Below is a small trained network, with its code and all its weights. Each question gives an input and a class and asks what happens when units are switched off, that is, made to give their printed mean instead of their output.

import numpy as np


def w(rows, s, z=0):
    codes = np.array(rows[::2]) - 128.0
    scale = np.full(codes.shape[1], s)
    scale[-1] = z or s
    return codes * scale


def norm(h):
    return h / np.sqrt((h * h).mean(-1, keepdims=True) + 1e-5)


def f(y):
    return np.maximum(y, 0)


def log_softmax(a):
    a = a - a.max(-1, keepdims=True)
    return a - np.log(np.exp(a).sum(-1, keepdims=True))


def net(x, mask):
    res = np.array(x, float).reshape(1, 8) / 4 @ E
    u = 0
    for l in range(4):
        y = f(norm(res) @ A[l][:, :-1].T + A[l][:, -1])
        res = res + np.where(mask[u : u + 7], y, B[l][:, -1]) @ B[l][:, :-1]
        u += 7
    return log_softmax(norm(res)[-1] @ U[:, :-1].T + U[:, -1])


A, B = {}, {}
E = w([
[133,122,108,153,83,150,122,104,122,166,163],'x0',
[174,127,167,128,176,174,139,137,104,144,86],'x1',
[153,122,66,142,150,110,83,142,167,114,170],'x2',
[117,173,174,75,109,118,63,130,135,70,119],'x3',
[88,123,109,146,120,116,162,107,155,79,79],'x4',
[134,94,77,164,141,110,189,64,180,147,93],'x5',
[139,168,115,114,129,252,107,164,70,66,93],'x6',
[115,45,80,101,188,163,109,27,104,144,189],'x7',
],0.0031)
A[0] = w([
[161,129,144,120,123,52,63,191,128,141,194,117],'0.n1',
[71,158,146,87,168,133,117,140,109,2,36,117],'0.n2',
[143,143,159,143,143,110,177,122,155,167,66,25],'0.n3',
[135,158,154,138,123,32,150,157,196,100,76,52],'0.n4',
[134,174,88,133,179,162,77,218,149,68,133,87],'0.n5',
[114,99,91,152,190,119,124,99,150,89,107,196],'0.n6',
[164,175,160,120,95,141,87,168,119,83,121,6],'0.n7',
],0.0034,0.0024)
B[0] = w([
[32,156,96,50,238,146,112,169,87,137,148,215],'0.n1',
[114,142,73,13,26,148,255,127,139,10,198,251],'0.n2',
[217,33,144,137,136,95,77,133,103,148,91,156],'0.n3',
[102,48,158,75,222,207,129,165,82,185,184,204],'0.n4',
[162,160,125,228,98,204,96,50,155,135,51,209],'0.n5',
[174,141,91,123,102,225,124,147,129,98,155,221],'0.n6',
[102,128,138,163,91,149,148,92,97,87,31,175],'0.n7',
],0.0026,0.0027)
A[1] = w([
[194,208,222,124,50,150,97,219,64,124,93,107],'1.n1',
[149,138,82,188,102,105,83,103,141,164,150,1],'1.n2',
[125,136,170,195,149,50,190,136,177,183,80,67],'1.n3',
[129,80,153,218,139,94,252,128,155,242,55,114],'1.n4',
[82,124,26,180,86,149,119,121,165,159,170,141],'1.n5',
[125,122,93,149,112,63,33,108,170,126,175,5],'1.n6',
[149,52,115,76,195,75,147,71,181,112,123,110],'1.n7',
],0.0033,0.0024)
B[1] = w([
[52,170,23,169,55,206,202,14,165,75,127,255],'1.n1',
[110,148,80,85,121,135,175,128,65,99,145,140],'1.n2',
[181,34,159,147,108,79,40,186,152,88,118,173],'1.n3',
[206,40,156,115,90,67,61,212,7,26,166,232],'1.n4',
[62,251,126,144,115,128,169,112,137,86,95,215],'1.n5',
[129,146,92,112,206,91,157,151,87,109,92,154],'1.n6',
[73,231,138,176,50,146,135,108,98,74,89,202],'1.n7',
],0.0034,0.0031)
A[2] = w([
[124,145,190,126,159,49,86,196,219,180,119,37],'2.n1',
[133,81,106,92,177,194,120,98,25,159,182,61],'2.n2',
[190,95,90,150,171,218,150,109,95,137,92,144],'2.n3',
[179,107,182,57,149,98,46,152,143,48,66,50],'2.n4',
[95,225,184,106,67,155,138,206,130,125,100,74],'2.n5',
[183,138,77,176,153,104,93,200,73,254,195,3],'2.n6',
[220,54,126,178,148,138,87,140,150,125,136,89],'2.n7',
],0.0037,0.0012)
B[2] = w([
[119,102,135,2,217,169,120,153,131,133,174,165],'2.n1',
[106,96,206,89,165,103,157,223,190,153,148,240],'2.n2',
[176,131,142,82,194,112,111,175,190,206,164,252],'2.n3',
[157,113,209,147,63,183,139,115,117,160,74,184],'2.n4',
[45,173,131,149,70,239,168,39,76,63,193,249],'2.n5',
[91,109,197,67,91,168,188,154,122,78,110,186],'2.n6',
[184,143,135,157,84,65,117,159,106,143,68,181],'2.n7',
],0.0041,0.0028)
A[3] = w([
[110,171,90,106,51,152,174,115,98,36,103,102],'3.n1',
[85,88,135,119,76,100,162,14,151,126,122,109],'3.n2',
[172,53,31,230,101,36,140,108,145,151,198,97],'3.n3',
[83,109,138,37,162,166,4,147,144,47,192,101],'3.n4',
[32,148,217,76,88,69,63,66,62,206,163,98],'3.n5',
[240,177,107,111,221,244,130,140,152,163,99,168],'3.n6',
[121,48,48,161,108,104,176,44,180,184,132,7],'3.n7',
],0.0034,0.0017)
B[3] = w([
[84,157,197,158,88,182,151,90,59,108,212,255],'3.n1',
[117,179,129,156,122,166,87,89,109,142,119,170],'3.n2',
[70,205,208,72,46,211,156,155,69,56,112,174],'3.n3',
[146,124,195,79,149,85,252,208,81,133,92,221],'3.n4',
[215,78,46,148,202,164,110,96,243,215,78,180],'3.n5',
[96,79,125,146,156,71,120,101,209,184,174,217],'3.n6',
[153,188,140,181,94,221,107,92,146,142,129,150],'3.n7',
],0.0042)
U = w([
[136,43,214,16,237,142,215,235,160,193,193,173],'0',
[162,127,17,236,211,200,63,34,233,227,135,117],'1',
[237,13,216,215,20,14,67,209,11,86,27,122],'2',
[102,231,14,109,222,2,64,179,77,74,78,3],'3',
[104,211,23,141,154,6,26,67,109,169,52,1],'4',
[17,241,159,148,6,241,192,56,51,6,173,214],'5',
],0.0066,0.0051)

Each question gives the input, the list of numbers given to net, and the class t.
The units are the neurons (one row each of A and B). Each row of codes is followed by its name. A weight is (code - 128) times the scale printed after its matrix; where a second scale follows, it is the last column's (A, B and U).
mask holds one flag per neuron, layer by layer. A switched-off neuron (its flag False) gives its mean, the last column of its row in B, instead of its output. The means were averaged over made-up inputs and are rounded, as every weight is.
A unit's drop is (log p(t) with every unit on - log p(t) with that unit switched off) / (log p(t) with every unit on - log p(t) with every unit switched off).
The circuit of an input: a set's keep is (log p(t) with only the set's units on - log p(t) with every unit switched off) / (log p(t) with every unit on - log p(t) with every unit switched off). Starting from the 12 units with the biggest drops (on a tie, the unit counted first), units are removed one at a time, each time the one whose removal leaves the highest keep (on an exact tie, the one counted first), for as long as the keep stays at least 0.8.
units of the circuit, in order: the units of the circuit, biggest drop first
k most important neurons: the k neurons with the biggest drops, biggest first
k most important neurons of layer l: the k neurons of layer l with the biggest drops, biggest first
drop of u: that unit's drop, to one decimal
input [6,8,-7,8,-4,8,-4,6], class 1: units of the circuit, in order : (3.n5; 3.n4)
input [5,7,7,-4,-2,-2,2,8], class 0: most important neuron : (2.n2)
input [1,2,5,-7,-4,3,-5,4], class 5: 4 most important neurons : (3.n3; 1.n7; 1.n5; 0.n4)
input [3,-6,3,-7,0,1,-3,-8], class 2: units of the circuit, in order : (1.n4; 1.n3)
input [-1,0,7,-8,6,-5,5,8], class 0: units of the circuit, in order : (2.n2; 1.n1)
input [-6,-5,3,0,4,2,-6,-7], class 0: 2 most important neurons : (2.n1; 0.n4)
input [1,1,3,-8,-7,-5,6,-3], class 1: 4 most important neurons : (1.n1; 2.n3; 3.n6; 0.n5)
input [-8,-1,2,2,0,5,6,7], class 0: 2 most important neurons : (1.n1; 2.n3)
input [5,-3,7,0,0,3,5,8], class 0: units of the circuit, in order : (1.n1; 2.n2)
input [0,-5,-6,-2,1,-2,-7,1], class 2: 2 most important neurons of layer 2 : (2.n3; 2.n2)
input [8,-8,-8,7,-1,3,1,4], class 1: 2 most important neurons : (3.n5; 0.n2)
input [4,-7,0,-7,-2,5,-6,-6], class 2: 3 most important neurons : (1.n4; 1.n3; 1.n1)
input [-3,5,2,1,-1,6,5,8], class 0: 2 most important neurons : (2.n2; 1.n1)
input [6,-7,-6,2,-2,-2,-7,4], class 1: units of the circuit, in order : (3.n5)
input [6,6,0,-3,-2,-3,8,-1], class 1: 2 most important neurons of layer 2 : (2.n3; 2.n6)
input [0,-7,8,5,4,-2,-3,-4], class 0: 2 most important neurons of layer 0 : (0.n4; 0.n1)
input [6,-8,6,-4,1,-8,-6,-2], class 3: 2 most important neurons of layer 1 : (1.n5; 1.n6)
input [3,-2,1,-6,6,-4,-8,-8], class 2: 2 most important neurons of layer 1 : (1.n4; 1.n3)
input [7,-6,-7,-3,4,3,-4,-6], class 2: drop of 1.n4 : 0.5
input [6,-2,5,2,-7,1,-1,3], class 0: drop of 2.n4 : 0.0
input [-5,8,-6,-2,3,2,-5,6], class 2: drop of 1.n4 : 0.5
input [-1,2,-7,-3,-4,8,-8,2], class 2: drop of 1.n4 : 0.3
input [-2,-2,-8,-6,-2,8,7,5], class 0: most important neuron : (2.n2)
